Below is a small trained network, with its code and all its weights. Each question gives an input and a class and asks what happens when units are switched off, that is, made to give their printed mean instead of their output.

import numpy as np


def w(rows, s, z=0):
    codes = np.array(rows[::2]) - 128.0
    scale = np.full(codes.shape[1], s)
    scale[-1] = z or s
    return codes * scale


def norm(h):
    return h / np.sqrt((h * h).mean(-1, keepdims=True) + 1e-5)


def f(y):
    return y / 2 * (1 + np.tanh(0.7978845608 * (y + 0.044715 * y**3)))


def log_softmax(a):
    a = a - a.max(-1, keepdims=True)
    return a - np.log(np.exp(a).sum(-1, keepdims=True))


def net(x, mask):
    res = np.array(x, float).reshape(1, 7) / 4 @ E
    u = 0
    for l in range(4):
        y = f(norm(res) @ A[l][:, :-1].T + A[l][:, -1])
        res = res + np.where(mask[u : u + 5], y, B[l][:, -1]) @ B[l][:, :-1]
        u += 5
    return log_softmax(norm(res)[-1] @ U[:, :-1].T + U[:, -1])


A, B = {}, {}
E = w([
[172,118,253,133,124,163],'x0',
[190,133,90,159,19,118],'x1',
[220,48,131,95,109,171],'x2',
[131,209,74,84,98,157],'x3',
[35,72,129,113,67,133],'x4',
[163,132,100,88,167,62],'x5',
[91,183,143,129,133,82],'x6',
],0.0039)
A[0] = w([
[171,183,104,154,109,237,129],'0.n0',
[186,62,71,80,192,210,43],'0.n1',
[181,221,64,63,158,70,8],'0.n2',
[185,2,106,26,74,65,81],'0.n3',
[125,102,144,159,176,104,135],'0.n4',
],0.0056,0.0013)
B[0] = w([
[48,144,132,149,109,168,195],'0.n0',
[127,144,128,112,115,99,215],'0.n1',
[138,206,68,101,100,222,234],'0.n2',
[136,88,83,134,56,122,252],'0.n3',
[128,114,12,177,124,2,158],'0.n4',
],0.0078,0.0021)
A[1] = w([
[40,232,63,168,111,118,237],'1.n0',
[120,190,205,107,44,95,67],'1.n1',
[80,2,180,151,160,183,136],'1.n2',
[180,212,82,12,172,149,8],'1.n3',
[188,78,189,92,92,88,111],'1.n4',
],0.0048,0.0018)
B[1] = w([
[160,106,135,6,153,155,254],'1.n0',
[31,216,225,60,162,128,138],'1.n1',
[223,151,80,148,182,108,167],'1.n2',
[238,228,119,117,148,187,166],'1.n3',
[133,250,40,2,123,197,149],'1.n4',
],0.0057,0.0039)
A[2] = w([
[165,104,160,216,171,3,241],'2.n0',
[235,178,210,199,129,252,255],'2.n1',
[78,56,137,41,88,244,252],'2.n2',
[160,62,105,159,250,40,76],'2.n3',
[66,205,103,71,117,57,32],'2.n4',
],0.0052,0.0016)
B[2] = w([
[73,135,93,61,135,96,184],'2.n0',
[55,165,43,129,160,146,250],'2.n1',
[170,124,111,205,145,108,255],'2.n2',
[3,105,137,181,173,97,189],'2.n3',
[188,183,167,97,59,162,164],'2.n4',
],0.0081,0.0034)
A[3] = w([
[177,184,85,151,204,73,245],'3.n0',
[89,144,252,156,103,230,253],'3.n1',
[21,231,185,28,105,54,87],'3.n2',
[179,208,93,71,48,136,56],'3.n3',
[212,118,100,157,229,202,34],'3.n4',
],0.0043,0.0014)
B[3] = w([
[64,145,20,42,119,120,245],'3.n0',
[69,55,247,156,201,47,168],'3.n1',
[190,106,254,77,54,198,245],'3.n2',
[130,69,60,103,216,172,254],'3.n3',
[127,221,154,89,154,212,176],'3.n4',
],0.0048,0.0021)
U = w([
[173,208,62,66,140,185,186],'0',
[147,167,146,205,132,120,2],'1',
[202,37,84,152,39,84,158],'2',
[160,132,255,67,93,114,95],'3',
[42,104,163,131,192,69,171],'4',
],0.012,0.0057)

Each question gives the input, the list of numbers given to net, and the class t.
The units are the neurons (one row each of A and B). Each row of codes is followed by its name. A weight is (code - 128) times the scale printed after its matrix; where a second scale follows, it is the last column's (A, B and U).
mask holds one flag per neuron, layer by layer. A switched-off neuron (its flag False) gives its mean, the last column of its row in B, instead of its output. The means were averaged over made-up inputs and are rounded, as every weight is.
A unit's drop is (log p(t) with every unit on - log p(t) with that unit switched off) / (log p(t) with every unit on - log p(t) with every unit switched off).
The circuit of an input: a set's keep is (log p(t) with only the set's units on - log p(t) with every unit switched off) / (log p(t) with every unit on - log p(t) with every unit switched off). Starting from the 12 units with the biggest drops (on a tie, the unit counted first), units are removed one at a time, each time the one whose removal leaves the highest keep (on an exact tie, the one counted first), for as long as the keep stays at least 0.8.
circuit, biggest first: the units of the circuit, biggest drop first
most important unit: the unit with the biggest drop
k most important neurons: the k neurons with the biggest drops, biggest first
k most important neurons of layer l: the k neurons of layer l with the biggest drops, biggest first
drop when u is switched off: that unit's drop, to one decimal
input [7,-3,5,7,5,-4,-8], class 1: most important unit : 0.n0
input [7,-8,-8,1,-5,5,7], class 3: circuit, biggest first : 3.n2, 2.n4
input [7,4,-1,5,2,3,1], class 3: circuit, biggest first : 1.n1, 3.n2
input [5,5,-2,8,-1,-4,-2], class 4: 2 most important neurons : 0.n0, 3.n1
input [-2,-3,2,-2,-3,5,-4], class 2: 3 most important neurons : 0.n4, 0.n3, 2.n1
input [-3,-6,0,-1,-5,-1,-3], class 4: circuit, biggest first : 2.n3, 1.n4
input [1,-5,3,-1,-6,-1,-3], class 4: 4 most important neurons : 0.n2, 2.n3, 0.n4, 1.n0
input [5,7,-8,-7,6,5,-2], class 3: circuit, biggest first : 3.n2, 1.n1
input [6,1,3,7,8,-6,-4], class 1: 2 most important neurons : 2.n2, 1.n2
input [-2,-6,6,1,7,-5,1], class 2: circuit, biggest first : 2.n1, 2.n2
input [4,-1,-1,5,4,-6,4], class 4: 2 most important neurons of layer 2 : 2.n2, 2.n0
input [1,-5,-7,8,5,2,1], class 3: circuit, biggest first : 2.n1, 3.n2
input [5,8,-7,0,-7,-8,5], class 3: 2 most important neurons : 1.n1, 3.n2
input [-8,-3,8,-6,2,0,3], class 2: circuit, biggest first : 0.n3
input [1,-3,-3,-4,-7,2,-2], class 4: 2 most important neurons : 2.n3, 0.n4
input [-7,8,-8,-6,3,-6,1], class 2: 2 most important neurons : 2.n3, 1.n0
input [0,7,3,3,0,1,0], class 2: 2 most important neurons of layer 1 : 1.n3, 1.n2
input [-8,4,-7,-7,-4,-7,-5], class 4: 2 most important neurons of layer 0 : 0.n2, 0.n3
input [1,5,3,7,2,-8,-4], class 1: 4 most important neurons of layer 0 : 0.n0, 0.n4, 0.n2, 0.n3
input [2,-3,4,2,5,3,-8], class 2: most important unit : 0.n3
input [-1,-3,1,2,8,1,-3], class 2: drop when 0.n3 is switched off : 0.1
input [-3,1,1,-3,6,1,-1], class 2: drop when 0.n3 is switched off : 0.4
input [-2,3,5,2,-1,-7,-6], class 2: drop when 0.n3 is switched off : 0.2
input [-1,-7,-2,2,0,-4,7], class 3: drop when 3.n2 is switched off : 0.2
